Facts:
beku ζ:a ξ:d
bobrem ζ:c Σ:vogun ξ:e λ:vabru
brega ζ:a Σ:pibrol ξ:d λ:sazu
breluk ζ:a Σ:pibrol ξ:e λ:gofor
brezil ζ:b Σ:pluzepas ξ:e λ:ditri
brubam ζ:b ξ:d λ:flokufum
buvi ζ:c Σ:skatuk ξ:e
dakloklel ζ:a ξ:e
darika ζ:a Σ:vitre ξ:d
diplaflus ζ:a Σ:klidal ξ:d
ditri ζ:b Σ:vunek ξ:e λ:fligrer
dokleba ζ:a Σ:kenelom ξ:e
doskepil ζ:a Σ:favotrim ξ:e
drabro ζ:a Σ:plorir ξ:e
dradrol ζ:a Σ:dakloklel ξ:d λ:toklonur
dreklam ζ:b ξ:d
driklubrul ζ:c ξ:e
droskik ζ:b ξ:d λ:kezan
favotrim ζ:a ξ:d
fiplin ζ:c ξ:d
fligrer ζ:b ξ:e λ:brubam
fliru ζ:b Σ:dakloklel ξ:d λ:vivor
flokufum ζ:b ξ:e λ:migre
fodro ζ:b ξ:d λ:trozon
getar ζ:a ξ:e
gifluru ζ:a ξ:d
goflin ζ:a ξ:e λ:zarur
gofor ζ:c Σ:vunek ξ:d
gokubra ζ:c Σ:vitre ξ:e
gosel ζ:a ξ:e
grepim ζ:c Σ:dakloklel ξ:e
gruzem ζ:a Σ:zarur ξ:d λ:vitre
kenelom ζ:b Σ:zarur ξ:d
kezan ζ:c Σ:vunek ξ:d
kimel ζ:a ξ:e
kitris ζ:b Σ:mari ξ:d
kleste ζ:a ξ:e
klesumur ζ:b ξ:e λ:megru
klidal ζ:c Σ:pluzepas ξ:d λ:plelun
kloflem ζ:a ξ:e
klutras ζ:a ξ:d
kolu ζ:c ξ:d
kozom ζ:c Σ:dakloklel ξ:d
kupliruk ζ:a Σ:ploflim ξ:d λ:brezil
legrar ζ:c Σ:skatuk ξ:d
lepu ζ:a Σ:dakloklel ξ:d
luklor ζ:b Σ:gifluru ξ:d
mapitro ζ:c Σ:zarur ξ:d λ:sturuza
mari ζ:b ξ:e
megru ζ:b ξ:e
miflok ζ:a ξ:e
migre ζ:c Σ:skuvem ξ:e
mosu ζ:c Σ:getar ξ:e λ:nutak
mudal ζ:b Σ:nopur ξ:d
nestapla ζ:b Σ:kolu ξ:d
nonok ζ:a Σ:vogun ξ:d λ:kupliruk
nopur ζ:a ξ:d
nustemo ζ:c Σ:gifluru ξ:e
nutak ζ:a Σ:kozom ξ:d
padrin ζ:a Σ:gifluru ξ:e λ:gokubra
pebi ζ:b ξ:e
pibrol ζ:a ξ:d
pifli ζ:c Σ:miflok ξ:e λ:repok
pifu ζ:c Σ:dakloklel ξ:e λ:droskik
pleklum ζ:a Σ:brubam ξ:e λ:sude
plelun ζ:a ξ:d λ:stiklive
plifu ζ:b ξ:d
pliri ζ:a ξ:e
ploflim ζ:c ξ:e
plorir ζ:b ξ:e
pluzepas ζ:c Σ:skuvem ξ:d λ:sefa
potol ζ:a Σ:dakloklel ξ:e
puzum ζ:a Σ:kolu ξ:e
repok ζ:a ξ:d λ:drabro
ruflil ζ:a Σ:zuzun ξ:d λ:bobrem
sabram ζ:a Σ:driklubrul ξ:e λ:tramel
sazu ζ:a Σ:kimel ξ:d λ:fliru
sefa ζ:a Σ:legrar ξ:e
skaplin ζ:a ξ:d λ:gruzem
skatuk ζ:a ξ:d
skestas ζ:b ξ:e
skifli ζ:b Σ:stepegun ξ:e λ:pifu
skivar ζ:c ξ:d
skuvem ζ:c ξ:d
stepegun ζ:b ξ:e
stiklive ζ:b Σ:vitre ξ:d λ:dradrol
stilu ζ:a Σ:pibrol ξ:e
stosotel ζ:b ξ:e
sturuza ζ:a ξ:d λ:vunek
sude ζ:a ξ:e λ:tritro
toklonur ζ:b Σ:kloflem ξ:d λ:buvi
tramel ζ:b ξ:d λ:dreklam
trastuk ζ:a Σ:pluzepas ξ:d
tretan ζ:b ξ:e λ:vuvul
tritro ζ:c ξ:d λ:trudru
trozon ζ:b Σ:vuvul ξ:d λ:pluzepas
trudru ζ:c ξ:d
vabru ζ:a ξ:e
veklo ζ:a Σ:favotrim ξ:e λ:kenelom
viflol ζ:a ξ:e
vite ζ:b Σ:skatuk ξ:e λ:klesumur
vitre ζ:a Σ:fiplin ξ:e
vivor ζ:b Σ:klidal ξ:e λ:skifli
vogun ζ:b Σ:kleste ξ:d
vulinam ζ:a Σ:vuvul ξ:d
vunek ζ:a ξ:e λ:vite
vuvul ζ:c Σ:mari ξ:d λ:nustemo
zarur ζ:a Σ:klidal ξ:e
zelezo ζ:c Σ:plorir ξ:e
zilus ζ:c Σ:plorir ξ:d
zuzun ζ:a ξ:e

Known rows:
-123  -97  428 -442 -151 -220  -96  191  138   17   29   31  320    8  135 -122 -209  125 -106   69   63 -216    7  -46   19  118 -158  131   25  363   21    0   -1 -126  203  121 -305  112 -206    7  325  415  190  -78   14  196 -179 -172 -249  294 -141  -16 -236: gokubra
-105  144  575 -347 -166 -219  -97   -4   98 -104   54   20  318 -148   51  -54  -81 -294  -93   62  142 -238   27 -158   53  211 -138  190 -161   65   27   29  189 -258  124  112 -279  108 -211  253  291  224  147  -70 -271 -220 -173 -174 -205  295 -134   -3 -256: vitre
 -64  313  246 -507 -173 -230  -91   44  378 -224   97    8  331   36  106  195  -98 -101  -83  175   58  -91   47  117   53  190 -189  330  135  259   13   16  -24 -246   22  123 -318   73  239  -44  193  130   19   63 -316 -277 -180 -174  -79  111 -243   -6 -148: fiplin
 -88 -120  458 -402  -90 -229 -104  -33  165   49  142  141  355 -104  -19 -113 -220 -319  -66   47   64 -203   17 -174  151  155 -144  175 -196   24   67   -2  -76 -192   22  144 -211  198 -187   84  440  145 -259  -32 -149  132  -90 -144 -240  314  -92   47 -241: dokleba
 -29  -34  205 -383 -168 -210  -15   -4  355 -184   92   21  360   30    4 -146  -78 -149  -97  221   61  105  107  -98   38  126 -120  494  -47  119  -12    4  -18 -135  117  438 -352  189 -217  -67  168  425 -276  -59 -310 -264 -165  100 -243  126 -249   26 -259: kenelom
  35  112  223 -481 -151 -241  239   49  369  -27   81  -18  338  -59   47 -130 -232 -113  -87  117   56  106   24  -95   60  276  -78  226  -96  172  -20   -4  -36 -223    5  356 -334  268 -151  -50  202  293 -223  -80 -281 -280 -163  -51 -254  159 -270  216 -254: toklonur
-119 -155  179 -485   44 -257  -72   43  140  -74   93   29  318  -53   15  -86 -233  195  -91  153   70 -196   42   34  253  118 -122  222  -65  252   42  194  -44 -269  -28  121 -326  352  299  -56  331  107 -328  -34 -304 -173 -149 -164  687  123 -281  301 -102: mapitro
-122 -153  384 -318 -147 -232  -76  183  135  -24   55   87  332  221   74 -163 -229   35  -88   36   52 -182   13 -108   58  119  -47  181  -64  155   -3   19  -40   60  246  115 -251  190 -195  -75  231  442 -174  -65   32  222 -147 -126 -261  268  -18  -30 -252: migre
 305  622  281 -311 -146 -218  -88  173  333 -166   70  320  658  186   43   46 -237 -302  -96    4   64  -57   11 -155   85  194 -106  330 -193   13  160  438   46  -99   74  118 -300  103  307  -28  262   68  -96  -39  241 -279 -141  -69 -212  560 -305  183 -213: stepegun
 -94   19  227 -457 -139 -239  -93   60  227 -218   61    8  318  139   72 -109 -194   66 -109  182   86 -175   45   75   41  116 -117  335   36  173  -20   16  -97 -261   14  106 -347  148  104  -39  188  144 -274   -9 -320 -277 -172 -149  151  100 -286   17 -220: skivar
 -84  161  212 -482   52 -190   83  -34  113  -43   61   -1  354  -51   -3  111 -217 -200 -103  179   55  -31   19  -93  331  416 -161  167 -168  203  189   43  -62 -246   31  123 -323  267   41  194  407  111 -197  -55 -302 -261 -160 -195  234  149 -288  172 -161: ruflil
-109   12  241 -494  -48 -238  -93   54  153 -190   76    4  345   18    2  101 -242   -1  -94  162   87 -119   60   23   83  141 -168  310  -19  142   40  151  -52 -253   -1  129 -333  172  442  -67  262   78 -321   14 -323 -263 -168 -183  563  124 -287  191  -63: klidal
 -94 -132  499 -403 -141 -241 -113  -17  125   81   66   96  354 -138   36   -3 -243 -295 -103  125   76 -186   12 -151  381  106  -81  275 -204    4   15    1  -76 -229  115  116  -31  241   -7  463  471   95 -300  -43 -158  148 -144 -158 -230  324  237   34 -228: stilu
-119   63  231 -511  117 -207  -77  -16  156  -99   73   31  332 -102   -5  -97 -228 -285  -16  166   39 -184   10 -120  170  220  -86  235 -202   36   93  142  -66 -239   13  113 -303  383   55   44  282   98 -277  -55 -314 -274 -178 -125  258  135 -223  354 -243: kupliruk
 210  112  232 -223 -161 -230  -87  365  164 -205   69   88  647   27  -44  318 -103 -294   22  436   59 -222   33 -178   62  152 -164  655 -180   37   15  193  204 -258   98  147    2   79 -142  -34  235  198 -284  -91  369 -262  242   72 -253  139  -40  -38 -261: plorir
-133  -15  286 -479  -71 -233  153  -41  158   43   51   58  340 -112   56  -96 -211  -90   12   86   93 -155   14  -70   75  407  -26  129 -180  230   24   11  -35 -258   19  143 -322  429 -189  -22  183  360 -242  -81 -291 -270 -154 -131 -201  160 -200  119 -246: nutak
-108  197  218 -469   56 -162  -99  -27  179 -177   52   -1  326 -135  -25  102 -193 -305  -86  185   55  -86   18 -127   74  280 -178  269 -186   20  237  130  -75 -243  -12   92 -323  224  214   43  300   83 -304  -39 -300 -261 -176 -144  246  112 -291  202 -142: skaplin
 -97  231  256 -255 -161 -206  -79  -56  139 -236  132   45  423 -148    8  230  -61 -315  -94   63   92 -218    9 -153   49  141 -198  323 -197  -33  241   32   68 -283  -13  122 -289  107   64   14  257   90  -80  -89 -190 -274  -13 -175 -239  203 -234  -32 -148: vunek
-131  131  251 -419  -92 -211  -94  -22  116 -160  210   99  408  -88  -19  344 -205 -315 -118   91   72 -227   19 -166   64  138 -164  222 -218  -27  268  133  -64 -245  -32  151 -283   90  206  160  458   76 -215  -46 -145 -165   45 -180 -209  199 -234  -12  -87: goflin

Rows:
No name comes twice in this set of rows, the named rows included.
-101 -152  386  218 -133 -238  -63  -42  139 -239  266   53  576  180  -34   63  272 -315  -80   70  123 -210  168 -148   67  136 -177  762  188   20  113   21  -93  327   96  113 -356  103  262  -43  174  214 -116  -39 -313 -185  172 -115 -271  122 -315   11  154 -> driklubrul
 -91  186  218 -246  140  -82 -115  -42  192 -208  215   20  471  -91  -36   -8  141 -268   27  341  192 -142  174 -184   78  216 -136  553 -132  -16  288   34   78 -228   -6  121 -362  146 -198  -41  162  151 -214  100 -298 -241  -73    6  -60  172 -307  -28 -223 -> nopur
-141 -138  218 -414  215 -134   32   16  149 -228   50   41  561  -82  -24 -138 -126  270  229  412   74   79  285 -178  185  180 -158  455  -91  130   18  112  -37 -206  -11  195 -335  369 -170  -63  173  472 -205  -28 -236 -269    0  154  239  172 -277   45 -246 -> mudal
  47   55  269 -133 -162 -232  -83  214  102 -220  152    4  417  270   15  296  -91 -316  -87   74   88 -244   24 -141   67  111 -177  480  -71  -21    7   71   -4 -201  139  134 -268  118  353  -44  173  141 -180  -65    3 -248  -18 -154 -274  174 -183   -9  -89 -> ploflim
 -32 -116  247 -495   23 -238  -73  284  187 -201   83  217  332  232   44 -149 -229  421  256  347   31 -243   79   13   69  119   51  296 -109  128    9   76  -62 -256   56  123 -262  532 -146  -75  188  261 -268  -43 -182 -229 -159  -57  568  149   -5  143 -227 -> zilus

The same objects again, as new rows of numbers:
Known rows:
 171 -478  121  305  313  153   44  206  117  110 -213  -20   61 -214  -93  273   20  -17  355 -110 -400  104 -394   68 -250  298 -173  436 -269 -117: legrar
 197 -152  158  421  102  -68  -28 -102  270  110 -479   78  263  -41  137  113  303 -146  167 -104 -234  299 -238  -79 -393  185 -154  448 -196 -210: sazu
  45 -466  -61   34  287  -32  201  132  186  271  -38 -231  193 -249 -334 -128  124  128  224 -498    9 -122   -9  -29 -322  318   89   87 -132 -166: grepim
 166 -550   11  531  409  -87  -16  214  217  113 -214 -119  147 -248  -59  228  213  -78  365 -353 -371  170 -188  -63 -435  195  -57  541 -202 -114: mapitro
 241 -172  -64  381  232  -68  -65 -159  379   13 -480  -68  234  -72  -20  150  333  -71  149 -109 -267  334 -110   17 -382  122   22  522  -93 -124: ruflil
 271 -161    3   12  321  -38   24    3  153   97 -286  -92  281 -224   69   14  305   20   67  -88  176 -163   90   14 -185  146   87  204  -40    3: goflin
 186 -541   61   62  204  -46  125  170   44  232   21 -231  259 -185 -237 -156   75 -119  269 -381  -18  -88  -94 -158 -216  393  -59  -54 -386 -238: migre
   8  -57  193  -12  497  -46  134   58   17  262  -67  -96  166 -220  105  107  287  -43  193  -54  -66 -305 -117  -96 -113  153   18   -6   79   19: tretan
 135 -409  -89  128  221 -142  -50   -1  198   22 -416 -253  221 -355   38  -31  417  -40   91 -313  166 -219  222 -210 -266  176  129  216  -83   71: breluk
 256 -458   70  249  136  312 -168 -131  269 -223 -652  -75    6 -437  173  376  110 -281  324  124 -256 -154 -172  -49 -168  322 -125  532 -193  -34: pibrol
  46 -442  -35  -20   90  -30  -84  -76  122   59 -458 -250  118 -407  -70  -72  257 -127  158 -347  154 -207  130 -246 -223  293   98  133 -218   33: stilu
  84 -328  -31  -17  178 -107  -24  -27   22  174 -389 -131  193 -267 -176 -124  172  -72  128 -300  153  -30   27 -159 -219  243   27  108 -203  -10: dokleba
 207 -641  139  386  117   98  -40  174   67  126 -207 -117  129 -154  -82  165   51 -321  381 -270 -360  224 -409 -173 -277  417 -341  318 -466 -243: kezan
 173 -292  191  205  269  167  -78 -144   33  -10 -244 -154   -2 -198   42  365  106 -358  376  129 -491  106 -460 -133  -14  289 -259  152 -243  -88: droskik
  99 -693 -143  -40  270  111   68  223   32  165 -126 -350   12 -347 -321   27  121  232  169 -459  -65 -217   -5  -94 -212  318  144  136 -109   69: zelezo
  28 -234   85  -69  380  -81   63   -4 -170  252  -39 -165   97 -149 -109   39  197  -59  163 -190  -93   12 -204 -158    9  201  -87 -194 -111   41: vite
 265 -138  185  213  100  253  -15 -184  311    4 -524   79  114 -170  100  270  102 -161  261  124 -267   98 -274   55 -255  315 -167  476 -193 -168: gifluru
  80 -442  240  141  -22    9  223  110  196  378   18 -169  280  -96  -56 -154  143 -175  319 -467   25 -228  -98 -235 -365  418 -201  -89 -349 -378: gokubra
 283 -448 -168  267   64  -11 -205 -180  241 -128 -511 -212  146  -95 -168  179  242 -175  143 -204 -300  423 -228 -114 -231  286  -72  421 -241  -71: dradrol

Rows:
No name comes twice in this set of rows, the named rows included.
 280 -362  -36 -105   47  -71  -67  -14  -63  115 -271 -162  157  -72 -241 -134  186 -105   49 -207  105  170  -81 -132  -35  336 -106  -65 -320  -34 -> sefa
 119 -131   28  112  223 -232   98  -98  247  274 -335 -119  344  -81  -16 -124  394   72   56 -306  174   10   88 -111 -360  150   77  133  -59 -110 -> padrin
 266 -193   93 -276   87  417   94  -14   63   85 -366 -127   25  -40    8  227  154  505 -127  101   89 -204 -218  148   21  360   17  101  242  152 -> miflok
 117 -314  397  397  128  323  162   54  349  189 -199   91  196 -235  257  339   32 -185  494  -26 -377 -272 -318    8 -420  388 -257  442 -193 -311 -> fiplin
-101 -227  167  319  229   16   -6 -150  109  247 -313 -102   43 -179  -20  214  126 -246  361 -202 -436  176 -498 -157 -302  238 -207  228 -108  -90 -> luklor
 217 -230  245   -8  -99   94   65 -135  191  157 -293  -91  244 -116  106  -91  180 -215  166 -111  187 -195  -71 -205 -188  402 -205  -56 -268 -272 -> vitre
  39   -2  312  -87  600  -21  159   68 -168  308  -91  155   76 -337   13  104   26 -344  356  143  -61 -317 -197    2   80  162  -76  -79 -182  -90 -> mari
 315 -456 -162  209  -51   73 -182 -248  243 -139 -470 -288   79 -106 -205  107  174 -252  173 -187 -288  467 -287 -141 -134  339 -111  341 -355 -144 -> nutak
  53 -292  -33  328  330  -50  -78 -152  163   86 -289 -258   40 -164  -42  278  286 -150  304 -161 -478  288 -392 -154 -221  139  -66  272  -61    2 -> fliru
 -38 -292  155  314  420 -109  -71  -55 -126  120 -330   26   14 -303 -104  210   69 -494  431  -98 -413  269 -424 -149 -149  158 -161  257 -308  -40 -> kitris
 134 -449  -34  -91  141   13 -116    2  -82   75 -434 -174   63 -311 -145  -48  227   41   58 -259  138  -65   -3 -150 -138  265   43  146 -114  140 -> doskepil
  56 -364  155  390  -91   85  -88 -182  255  128 -614  -35  134 -165  111  170  208 -243  222 -261 -182  144 -234 -245 -426  273 -200  417 -206 -154 -> darika

The same objects again, as new rows of numbers:
Known rows:
  33  133   34  -63  -38   19 -194   73   15  -52  -54  192    5: nutak
  14  -46  -11  -67   57   82  -16  -47  -67   64   30 -283  -11: dakloklel
-33 -34 -60 -39  16   0  97 -36 -52 -57 -92 179  82: migre
  18   93   18  -23  -52  -43 -104   40   34  -52  -18  248   -2: diplaflus
  20  -52  -16  -35   17   20   77  -44    0   51   13 -249    2: viflol
  9  52  29  36 -56  13 -97  32  27 -70 -42 104  13: luklor
  64  -21   -2    9  -25   -6  121  -24   43   32   21 -200   32: breluk
-37  70  14   1 -14 -53 -20  68 -14 -28 -11 336 -26: skivar
 -28    3   17   31    2    4 -158   24  -20  -31    4   51  -21: vogun
  40  -54  -16   34  -78  -30  223  -37   88   29   -9 -128   66: drabro
-52  51   5  10  16 -45  -7  49 -26   5   8 303 -56: skuvem
  4  68  27 -11 -21 -29 -93  27  17  -8  40 118 -39: sturuza
  15 -106   -6   45   44   36   79  -38   -4   58   18 -359    4: tretan
  -8   62   -1   33   36  -38 -154   39   38  -47  -26  225  -18: trozon
  21   -2  -46  -21  108  -97   75  -62   77   65   82 -106  -30: sabram
  69   -2   10  -10  -33   11  174  -35   55   21   35 -315   19: padrin
  -1 -102  -18   27   49   41   66  -54  -25   33    1 -288   17: stosotel
 -10   20   28   57    0    0 -106   36   11  -10   22   35  -34: fodro
  55 -101   22   61 -121   -5  206  -27   31   37   75 -359   38: pleklum

Rows:
No name comes twice in this set of rows, the named rows included.
-39  90  -4  19  48 -98 -46  73  13 -11  17 389 -49 -> vuvul
-13  99  16 -33   0   4 -94  90 -46 -50 -56 361 -10 -> kozom
  26  156   37  -97   34   51 -265   40  -20  -69   -1   51  -47 -> sazu
 10  70  21  19 -71 -59 -47  60  61 -22   8 202   5 -> kupliruk
 19 -51 -18  66 -69 -47 346   0  66  30 -34  51  56 -> zelezo
   5  108    0  -25   14  -66 -143   42   43  -43    0  326  -19 -> vulinam
-18  83  24  26  -8 -76  -4  77  17   0   8 302 -30 -> klidal
  18  -58   -5   56    0  -68  232  -11   20   30   57 -149    2 -> mosu
   1  -30  -10 -112  139   89  -82  -81 -101   52   44 -406  -51 -> kimel
 21 -10 -11   7 -23   0 231 -13  20  -3 -35 -56  40 -> nustemo

